Below is a small trained network, with its code and all its weights. Each question gives an input and a target symbol and asks what happens when units are switched off, that is, made to give their printed mean instead of their output.

import numpy as np


def w(rows, s, z=0):
    codes = np.array(rows[::2]) - 128.0
    scale = np.full(codes.shape[1], s)
    scale[-1] = z or s
    return codes * scale


def f(y):
    return y / 2 * (1 + np.tanh(0.7978845608 * (y + 0.044715 * y**3)))


def softmax(a):
    e = np.exp(a - a.max(-1, keepdims=True))
    return e / e.sum(-1, keepdims=True)


def log_softmax(a):
    a = a - a.max(-1, keepdims=True)
    return a - np.log(np.exp(a).sum(-1, keepdims=True))


def net(x, mask):
    ids = ['βγδζλμξστφ'.index(c) for c in x.split()]
    T = len(ids)
    res = E[ids] + P[:T]
    q, k, v = (res @ M[0].T for M in (Q, K, V))
    z = softmax(np.where(np.tri(T) > 0, q @ k.T / 4**0.5, -1e9)) @ v
    res = res + np.where(mask[0], z, O[0][:, -1]) @ O[0][:, :-1]
    y = f(res @ A[0][:, :-1].T + A[0][:, -1])
    res = res + np.where(mask[1:25], y, B[0][:, -1]) @ B[0][:, :-1]
    return log_softmax(res[-1] @ U[:, :-1].T + U[:, -1])


Q, K, V, O, A, B = {}, {}, {}, {}, {}, {}
E = w([
[192,153,143,127,80,86,170,92,217,137],'β',
[89,123,17,148,76,137,89,173,73,169],'γ',
[234,145,102,97,150,152,35,104,148,110],'δ',
[103,112,185,126,151,61,91,130,203,150],'ζ',
[112,179,72,114,108,139,158,179,169,95],'λ',
[246,155,58,196,66,72,90,93,99,148],'μ',
[184,106,156,161,91,180,107,36,176,136],'ξ',
[58,71,123,95,136,106,140,206,123,178],'σ',
[10,142,139,96,53,160,161,67,180,140],'τ',
[76,73,148,135,94,196,49,120,169,142],'φ',
],0.012)
P = w([
[26,99,26,156,166,66,97,53,201,114],'0',
[175,170,95,125,99,160,171,127,165,185],'1',
[217,80,127,40,13,86,106,155,145,89],'2',
[76,157,85,173,199,162,80,96,143,107],'3',
[161,168,141,130,116,138,181,167,130,199],'4',
[224,78,131,49,1,86,104,151,159,87],'5',
[83,167,94,180,203,180,75,96,127,109],'6',
[152,159,154,113,129,139,191,168,116,196],'7',
[226,80,139,49,5,87,111,146,151,84],'8',
[91,165,107,196,196,185,80,93,119,99],'9',
[144,156,178,102,134,132,197,168,113,193],'10',
[216,78,135,45,11,80,102,158,157,92],'11',
],0.0085)
Q[0] = w([
[105,142,100,61,120,116,129,217,186,98],'head 1',
[69,128,179,140,254,197,152,112,86,223],'head 1',
[136,194,67,177,234,192,93,131,126,125],'head 1',
[126,69,123,139,50,159,69,140,161,109],'head 1',
],0.0092)
K[0] = w([
[75,129,67,38,175,110,143,178,176,86],'head 1',
[144,132,255,102,100,229,138,197,63,172],'head 1',
[150,192,146,158,185,217,111,169,35,23],'head 1',
[54,18,65,169,145,161,40,48,171,126],'head 1',
],0.0091)
V[0] = w([
[102,213,40,118,80,94,204,200,87,87],'head 1',
[164,101,102,217,2,171,98,70,75,189],'head 1',
[39,38,134,113,160,219,87,211,99,137],'head 1',
[176,151,113,162,147,124,82,139,91,44],'head 1',
],0.0074)
O[0] = w([
[118,193,76,98,244,54,106,216,185,79,252],'head 1',
[130,38,40,66,195,119,183,59,187,201,138],'head 1',
[92,2,107,200,100,171,130,193,146,73,89],'head 1',
[67,129,52,62,71,22,155,31,109,58,116],'head 1',
],0.0069,0.003)
A[0] = w([
[153,170,134,81,114,178,140,171,147,141,212],'neuron 1',
[147,142,74,154,162,151,91,171,156,156,249],'neuron 2',
[49,114,195,129,160,168,51,29,164,84,171],'neuron 3',
[74,136,171,215,154,167,91,129,160,39,155],'neuron 4',
[74,97,94,157,129,147,84,138,128,5,115],'neuron 5',
[141,59,151,87,84,43,158,137,201,74,121],'neuron 6',
[15,187,64,218,215,130,161,158,101,49,100],'neuron 7',
[87,108,111,198,241,72,89,60,68,167,64],'neuron 8',
[111,163,174,79,59,84,93,151,102,41,206],'neuron 9',
[186,146,126,78,142,75,114,145,121,161,181],'neuron 10',
[201,106,102,84,131,137,138,148,150,164,155],'neuron 11',
[158,109,219,159,54,125,132,199,114,84,61],'neuron 12',
[50,92,155,142,134,161,187,187,140,173,184],'neuron 13',
[65,94,168,230,189,169,149,78,110,165,64],'neuron 14',
[218,124,150,175,124,149,123,201,61,141,60],'neuron 15',
[150,126,133,57,42,175,178,136,73,139,90],'neuron 16',
[181,56,100,80,76,86,122,121,99,79,67],'neuron 17',
[112,2,58,159,119,136,97,124,134,64,187],'neuron 18',
[102,129,145,219,146,148,177,199,152,129,131],'neuron 19',
[121,178,93,109,190,61,169,107,142,157,241],'neuron 20',
[131,129,81,174,123,140,100,94,155,119,142],'neuron 21',
[112,131,116,147,74,173,147,160,145,157,210],'neuron 22',
[180,139,148,119,74,165,169,71,183,90,254],'neuron 23',
[109,160,76,179,107,162,103,45,196,100,224],'neuron 24',
],0.0079,0.0029)
B[0] = w([
[143,102,150,166,122,95,87,100,145,163,207],'neuron 1',
[122,121,160,179,141,122,126,145,135,145,229],'neuron 2',
[140,104,70,64,160,72,164,179,162,131,166],'neuron 3',
[111,125,153,134,160,104,165,93,222,89,182],'neuron 4',
[131,152,122,181,172,186,127,121,155,80,189],'neuron 5',
[66,135,77,158,175,190,145,162,88,68,179],'neuron 6',
[131,155,203,65,51,143,175,109,98,121,235],'neuron 7',
[152,21,168,107,2,59,117,115,99,68,144],'neuron 8',
[214,133,114,81,177,95,108,83,62,127,208],'neuron 9',
[144,125,111,119,97,176,139,135,176,146,208],'neuron 10',
[85,114,142,152,90,119,133,148,176,125,185],'neuron 11',
[96,167,120,99,116,128,79,55,81,104,167],'neuron 12',
[174,192,94,116,115,151,64,107,141,178,167],'neuron 13',
[190,89,134,76,99,117,189,88,115,137,151],'neuron 14',
[26,170,113,168,183,151,164,41,176,114,141],'neuron 15',
[92,51,177,171,125,51,162,110,142,152,152],'neuron 16',
[78,114,111,60,143,102,193,158,129,82,163],'neuron 17',
[165,123,126,103,51,170,151,177,99,97,194],'neuron 18',
[174,151,163,75,105,121,165,86,127,137,171],'neuron 19',
[123,121,151,174,88,177,106,90,102,146,254],'neuron 20',
[94,114,127,154,162,144,102,145,83,108,160],'neuron 21',
[110,139,124,153,155,110,87,102,124,156,179],'neuron 22',
[99,144,135,131,156,110,113,186,79,172,198],'neuron 23',
[110,131,118,160,213,121,125,135,101,112,209],'neuron 24',
],0.0082,0.0077)
U = w([
[224,137,192,57,30,125,128,127,127,180,126],'β',
[159,99,86,148,142,155,168,171,174,89,89],'γ',
[147,108,141,76,157,79,205,139,36,138,137],'δ',
[129,105,161,140,110,100,87,39,67,108,58],'ζ',
[163,160,66,91,179,112,56,164,78,97,161],'λ',
[55,153,65,53,145,125,166,87,178,134,78],'μ',
[110,69,181,131,119,11,152,162,200,99,132],'ξ',
[85,157,162,156,151,185,151,61,130,64,102],'σ',
[76,142,121,253,192,138,76,161,169,192,254],'τ',
[78,116,144,148,73,154,121,174,55,105,97],'φ',
],0.0077,0.0035)

Each question gives the input, a string of symbols that net reads in full, and the target symbol t.
The units are the heads (4 rows each of Q, K, V and O) and the neurons (one row each of A and B). Each row of codes is followed by its name. A weight is (code - 128) times the scale printed after its matrix; where a second scale follows, it is the last column's (O, A, B and U).
mask holds one flag per unit, heads first, then neurons. A switched-off unit (its flag False) gives its mean, the last column of its rows in O or B, instead of its output. The means were averaged over made-up inputs and are rounded, as every weight is.
A unit's drop is (log p(t) with every unit on - log p(t) with that unit switched off) / (log p(t) with every unit on - log p(t) with every unit switched off).
The circuit of an input: a set's keep is (log p(t) with only the set's units on - log p(t) with every unit switched off) / (log p(t) with every unit on - log p(t) with every unit switched off). Starting from the 12 units with the biggest drops (on a tie, the unit counted first), units are removed one at a time, each time the one whose removal leaves the highest keep (on an exact tie, the one counted first), for as long as the keep stays at least 0.8.
circuit, biggest first: the units of the circuit, biggest drop first
unit that matters most: the unit with the biggest drop
top k neurons: the k neurons with the biggest drops, biggest first
drop when u is switched off: that unit's drop, to one decimal
input ζ φ φ φ φ σ ζ λ, target τ: circuit, biggest first -> (neuron 18; head 1)
input δ λ φ μ, target ζ: top neuron -> (neuron 8)
input ζ β λ σ λ λ ξ λ ξ φ, target γ: top 2 neurons -> (neuron 3; neuron 18)
input μ φ μ μ λ ζ λ ζ λ δ ζ, target β: circuit, biggest first -> (head 1; neuron 24)
input σ λ ζ λ γ μ λ, target σ: circuit, biggest first -> (neuron 7; head 1; neuron 5; neuron 4)
input λ φ λ τ σ δ, target λ: circuit, biggest first -> (head 1; neuron 7)
input φ φ φ λ φ φ ξ μ, target τ: circuit, biggest first -> (neuron 7; neuron 15)
input σ φ λ τ λ φ ζ ζ ξ, target σ: circuit, biggest first -> (head 1; neuron 15)
input ζ λ τ λ λ ζ, target ζ: circuit, biggest first -> (head 1; neuron 12; neuron 15)
input ξ λ β λ φ λ λ φ λ τ λ τ, target ξ: circuit, biggest first -> (neuron 16; neuron 20; neuron 7)
input μ φ λ φ ζ β, target μ: circuit, biggest first -> (head 1; neuron 6)
input λ λ φ μ δ, target τ: circuit, biggest first -> (neuron 7; neuron 9)
input λ γ σ ζ, target ξ: circuit, biggest first -> (neuron 8; neuron 3)
input φ λ φ λ μ ζ, target φ: circuit, biggest first -> (head 1; neuron 6; neuron 18)
input σ ζ φ, target σ: top 4 neurons -> (neuron 15; neuron 12; neuron 4; neuron 5)
input λ φ λ φ ζ λ φ σ λ φ, target γ: circuit, biggest first -> (head 1; neuron 3; neuron 18; neuron 4)
input φ λ φ λ φ, target β: top 2 neurons -> (neuron 14; neuron 18)
input δ λ φ λ σ, target τ: unit that matters most -> neuron 15
input λ ζ λ λ λ λ ξ λ λ τ ξ ζ, target λ: top 2 neurons -> (neuron 9; neuron 6)
input ξ β ζ λ λ φ μ μ γ, target ξ: unit that matters most -> neuron 16
input τ ζ φ μ φ φ δ σ, target τ: top 2 neurons -> (neuron 7; neuron 15)
input φ δ λ τ, target μ: drop when neuron 22 is switched off -> 0.0
input ζ λ λ φ λ β, target ζ: drop when head 1 is switched off -> 1.2
input μ λ φ γ ξ, target τ: drop when head 1 is switched off -> -0.1
